Here is a tiny trained network, its code and every weight. The questions are about switching its units off for an input and a target symbol, where a switched-off unit gives its printed mean instead of its output.

import numpy as np


def w(rows, s, z=0):
    codes = np.array(rows[::2]) - 128.0
    scale = np.full(codes.shape[1], s)
    scale[-1] = z or s
    return codes * scale


def f(y):
    return y / 2 * (1 + np.tanh(0.7978845608 * (y + 0.044715 * y**3)))


def softmax(a):
    e = np.exp(a - a.max(-1, keepdims=True))
    return e / e.sum(-1, keepdims=True)


def log_softmax(a):
    a = a - a.max(-1, keepdims=True)
    return a - np.log(np.exp(a).sum(-1, keepdims=True))


def net(x, mask):
    ids = ['ΔΣΨαβγεζθμ'.index(c) for c in x.split()]
    T = len(ids)
    res = E[ids] + P[:T]
    u = 0
    for l in range(2):
        r = res
        for j in range(2):
            rows = slice(2 * j, 2 * j + 2)
            q, k, v = (r @ M[l][rows].T for M in (Q, K, V))
            z = softmax(np.where(np.tri(T) > 0, q @ k.T / 2**0.5, -1e9)) @ v
            o = O[l][rows]
            res = res + np.where(mask[u + j], z, o[:, -1]) @ o[:, :-1]
        u += 2
        y = f(res @ A[l][:, :-1].T + A[l][:, -1])
        res = res + np.where(mask[u : u + 16], y, B[l][:, -1]) @ B[l][:, :-1]
        u += 16
    return log_softmax(res[-1] @ U[:, :-1].T + U[:, -1])


Q, K, V, O, A, B = {}, {}, {}, {}, {}, {}
E = w([
[62,173,133,126,169,73,121,136,159],'Δ',
[170,150,75,113,114,98,119,150,180],'Σ',
[206,164,90,103,56,84,91,182,173],'Ψ',
[125,146,199,171,57,130,137,102,86],'α',
[94,142,114,225,161,146,137,130,159],'β',
[100,173,105,146,59,66,126,179,121],'γ',
[245,151,147,176,122,179,77,96,213],'ε',
[6,21,149,158,171,154,117,81,175],'ζ',
[107,105,69,172,84,89,154,156,123],'θ',
[84,8,79,151,216,117,103,187,167],'μ',
],0.017)
P = w([
[89,124,71,69,176,114,92,51,103],'0',
[56,163,173,84,133,134,127,109,154],'1',
[63,71,99,174,149,14,167,157,185],'2',
[143,100,89,133,169,52,86,80,157],'3',
[144,37,139,182,2,214,50,180,123],'4',
[105,58,168,105,135,100,176,167,171],'5',
[164,76,88,109,127,119,128,82,119],'6',
[113,173,86,89,222,136,107,187,11],'7',
[115,69,243,112,143,171,187,140,155],'8',
[155,66,101,111,141,131,135,88,103],'9',
[63,188,153,101,53,182,96,112,143],'10',
],0.017)
Q[0] = w([
[129,126,83,61,217,150,33,164,45],'L0H0',
[117,236,115,173,227,2,101,128,200],'L0H0',
[121,179,109,103,184,135,85,160,82],'L0H1',
[113,156,166,93,164,51,221,44,172],'L0H1',
],0.0074)
K[0] = w([
[85,130,181,162,103,173,25,127,105],'L0H0',
[119,134,38,200,126,14,2,28,152],'L0H0',
[73,114,93,167,85,143,15,132,149],'L0H1',
[165,72,131,140,139,36,119,78,123],'L0H1',
],0.0092)
V[0] = w([
[110,128,64,141,156,121,114,155,134],'L0H0',
[67,175,114,201,123,180,104,197,229],'L0H0',
[175,104,104,52,35,228,59,252,111],'L0H1',
[169,94,76,117,143,53,131,9,21],'L0H1',
],0.0047)
O[0] = w([
[94,81,198,118,206,94,102,138,70,86],'L0H0',
[88,98,118,234,249,157,114,170,178,169],'L0H0',
[137,62,149,143,83,1,53,166,75,2],'L0H1',
[169,13,49,11,135,153,85,155,116,152],'L0H1',
],0.0079,0.0028)
A[0] = w([
[148,253,120,138,83,183,67,57,102,159],'L0N0',
[161,168,123,137,159,192,139,114,26,158],'L0N1',
[56,104,136,178,85,147,52,114,106,243],'L0N2',
[150,168,177,152,65,50,189,190,154,42],'L0N3',
[168,86,111,163,82,62,29,88,110,138],'L0N4',
[141,82,123,9,72,144,80,106,130,142],'L0N5',
[60,149,106,144,100,112,134,156,62,144],'L0N6',
[234,124,61,118,173,131,147,44,61,254],'L0N7',
[7,107,189,48,141,88,162,212,225,149],'L0N8',
[134,94,212,141,132,115,114,160,226,155],'L0N9',
[96,100,209,153,129,106,234,144,123,112],'L0N10',
[141,232,233,58,218,35,135,54,70,170],'L0N11',
[156,188,75,91,154,158,51,196,99,112],'L0N12',
[173,31,97,177,127,144,111,98,91,88],'L0N13',
[135,90,89,152,114,72,141,192,160,220],'L0N14',
[64,150,88,152,140,135,55,85,153,189],'L0N15',
],0.0083,0.0024)
B[0] = w([
[113,80,103,109,58,155,95,106,138,230],'L0N0',
[172,67,46,93,170,155,107,162,227,150],'L0N1',
[235,202,101,82,105,101,122,217,135,241],'L0N2',
[114,73,109,197,254,173,142,94,172,185],'L0N3',
[149,128,155,107,85,84,139,144,82,197],'L0N4',
[32,174,126,149,142,9,142,74,93,187],'L0N5',
[144,208,140,87,107,178,139,89,118,183],'L0N6',
[204,96,106,133,206,66,93,41,157,204],'L0N7',
[192,141,151,168,65,177,127,90,136,254],'L0N8',
[39,152,133,95,37,61,165,83,119,217],'L0N9',
[104,138,102,110,162,23,106,132,215,216],'L0N10',
[162,123,96,214,57,202,121,72,121,174],'L0N11',
[85,190,132,75,174,216,68,235,149,149],'L0N12',
[152,105,193,99,159,89,128,201,124,183],'L0N13',
[99,177,208,107,111,146,154,63,113,196],'L0N14',
[190,98,114,86,105,147,126,189,53,195],'L0N15',
],0.0075,0.0069)
Q[1] = w([
[103,156,222,141,160,122,213,72,215],'L1H0',
[144,180,111,41,253,169,93,50,84],'L1H0',
[42,185,89,99,65,180,95,114,121],'L1H1',
[89,149,213,96,151,118,235,112,209],'L1H1',
],0.0054)
K[1] = w([
[104,43,21,110,158,126,126,14,31],'L1H0',
[238,115,89,140,99,33,199,183,182],'L1H0',
[150,174,34,162,158,90,56,219,112],'L1H1',
[3,111,94,144,146,29,119,15,152],'L1H1',
],0.0051)
V[1] = w([
[131,254,120,114,95,159,141,96,68],'L1H0',
[123,97,176,102,102,130,41,89,149],'L1H0',
[152,131,90,142,97,106,194,116,150],'L1H1',
[163,104,113,184,125,141,76,124,165],'L1H1',
],0.0094)
O[1] = w([
[123,172,237,145,237,195,59,3,105,199],'L1H0',
[164,155,198,53,177,189,234,141,120,255],'L1H0',
[6,154,68,95,114,106,107,173,67,179],'L1H1',
[71,216,114,119,184,125,225,85,91,124],'L1H1',
],0.011,0.0084)
A[1] = w([
[137,160,148,87,53,91,113,71,108,3],'L1N0',
[109,7,70,141,134,143,140,89,84,49],'L1N1',
[80,150,106,111,67,151,57,129,102,234],'L1N2',
[227,145,149,148,141,131,173,66,140,85],'L1N3',
[61,150,108,154,37,130,133,210,135,27],'L1N4',
[113,198,153,203,79,198,140,130,120,129],'L1N5',
[206,189,130,100,111,144,87,162,127,51],'L1N6',
[119,164,155,103,69,175,140,135,206,83],'L1N7',
[108,130,46,74,114,103,179,97,106,184],'L1N8',
[69,176,123,158,72,60,126,78,173,152],'L1N9',
[122,134,172,152,142,97,168,207,107,133],'L1N10',
[182,119,123,195,50,84,71,171,168,48],'L1N11',
[166,123,140,148,129,103,112,94,61,83],'L1N12',
[73,134,135,94,187,92,183,76,116,120],'L1N13',
[36,178,123,172,111,63,181,138,130,122],'L1N14',
[156,112,186,182,54,127,141,157,160,183],'L1N15',
],0.011,0.0043)
B[1] = w([
[105,121,56,161,148,139,174,194,133,201],'L1N0',
[119,133,195,170,134,185,255,150,107,156],'L1N1',
[207,110,195,152,83,201,93,174,105,171],'L1N2',
[71,115,119,141,44,99,109,131,165,246],'L1N3',
[167,125,112,123,179,127,60,80,144,171],'L1N4',
[132,93,138,77,215,71,103,121,150,252],'L1N5',
[89,125,80,92,111,132,200,143,87,203],'L1N6',
[130,50,112,167,206,119,128,140,112,246],'L1N7',
[95,110,162,207,142,151,64,48,80,210],'L1N8',
[49,154,85,71,105,138,125,149,83,180],'L1N9',
[122,179,75,178,116,105,170,84,191,169],'L1N10',
[180,200,208,56,106,139,184,13,133,162],'L1N11',
[98,89,103,185,66,98,151,184,135,174],'L1N12',
[176,173,116,120,108,105,115,202,162,237],'L1N13',
[178,89,179,102,120,168,106,181,97,182],'L1N14',
[130,170,60,168,104,94,98,147,92,197],'L1N15',
],0.0082,0.015)
U = w([
[3,154,122,213,62,127,154,110,130,158],'Δ',
[205,127,29,198,227,165,131,157,158,144],'Σ',
[156,96,248,213,169,58,81,87,79,56],'Ψ',
[92,198,176,157,204,172,105,11,148,150],'α',
[78,106,160,2,157,212,179,101,59,162],'β',
[184,121,81,143,250,74,43,90,114,44],'γ',
[205,154,187,132,76,180,70,159,101,253],'ε',
[77,127,163,124,172,80,239,110,180,17],'ζ',
[165,137,131,78,122,79,141,45,130,213],'θ',
[71,112,66,119,134,86,78,183,118,74],'μ',
],0.0082,0.0047)

Each question gives the input, a string of symbols that net reads in full, and the target symbol t.
The units are the heads (2 rows each of Q, K, V and O) and the neurons (one row each of A and B). Each row of codes is followed by its name. A weight is (code - 128) times the scale printed after its matrix; where a second scale follows, it is the last column's (O, A, B and U).
mask holds one flag per unit, layer by layer, with each layer's heads first. A switched-off unit (its flag False) gives its mean, the last column of its rows in O or B, instead of its output. The means were averaged over made-up inputs and are rounded, as every weight is.
A unit's drop is (log p(t) with every unit on - log p(t) with that unit switched off) / (log p(t) with every unit on - log p(t) with every unit switched off).
The circuit of an input: a set's keep is (log p(t) with only the set's units on - log p(t) with every unit switched off) / (log p(t) with every unit on - log p(t) with every unit switched off). Starting from the 12 units with the biggest drops (on a tie, the unit counted first), units are removed one at a time, each time the one whose removal leaves the highest keep (on an exact tie, the one counted first), for as long as the keep stays at least 0.8.
circuit, biggest first: the units of the circuit, biggest drop first
unit that matters most: the unit with the biggest drop
top k neurons: the k neurons with the biggest drops, biggest first
k most important neurons of layer l: the k neurons of layer l with the biggest drops, biggest first
heads that matter: for each layer, one digit per head in row order, 1 if its drop is at least 0.15 and else 0, layers parted by /
input ε α Ψ, target Σ: most important neuron of layer 1 -> [L1N10]
input Δ α γ α μ, target β: heads that matter -> 00 / 10
input β Δ γ θ Δ, target α: heads that matter -> 01 / 11
input β Ψ α, target ε: top 2 neurons -> [L1N14; L1N11]
input μ ε Δ α, target Δ: circuit, biggest first -> [L1N5; L1H0]
input Δ γ θ γ α, target Ψ: circuit, biggest first -> [L1N5; L0H1]
input θ Δ γ α Δ Ψ θ μ α α γ, target θ: 4 most important neurons of layer 1 -> [L1N11; L1N5; L1N6; L1N3]
input α ε Σ, target ζ: heads that matter -> 11 / 10
input ζ θ Δ, target μ: heads that matter -> 10 / 10
input γ α ε θ ε α, target α: heads that matter -> 10 / 10
input α α α θ β θ ε γ, target γ: circuit, biggest first -> [L1N5; L0H1; L0N11; L0N3]
input α Ψ α γ α γ Ψ α α ε Δ, target β: circuit, biggest first -> [L0N15; L1N15]
input Δ α Ψ ε ζ θ Δ θ γ ε Δ, target ε: circuit, biggest first -> [L1N2; L0N0]
input α α β θ ε α α α, target ζ: 2 most important neurons of layer 0 -> [L0N2; L0N13]
input α γ α Δ θ μ, target ζ: unit that matters most -> L0N7
input Σ α ε, target Δ: circuit, biggest first -> [L0N9; L1N5]
input θ α Δ Δ ε Ψ Ψ, target μ: circuit, biggest first -> [L0N5; L1N11; L1N0]
input α θ ε μ α θ ε μ θ α γ, target θ: heads that matter -> 01 / 01
input Σ α ζ α γ Δ ε α α θ β, target β: circuit, biggest first -> [L1N6; L0N2; L0N15; L1N13]
input ε θ α α ζ α γ ζ α θ, target Δ: circuit, biggest first -> [L1N5]
input ε ε β θ α γ β ε α, target Σ: 2 most important neurons of layer 0 -> [L0N7; L0N9]
input Δ ε Σ α α Δ θ ε θ, target β: 2 most important neurons of layer 0 -> [L0N9; L0N8]
input β ε Δ, target ε: top 4 neurons -> [L1N14; L0N10; L1N2; L0N9]
input θ ε γ α Δ β α β, target α: 2 most important neurons of layer 0 -> [L0N2; L0N6]
input α Δ ε α α Δ α θ, target β: top 2 neurons -> [L0N6; L0N12]
input θ θ ε, target θ: top 2 neurons -> [L1N11; L0N5]
input ζ Σ α, target μ: heads that matter -> 00 / 10
input γ α Δ θ α θ, target α: unit that matters most -> L0N5
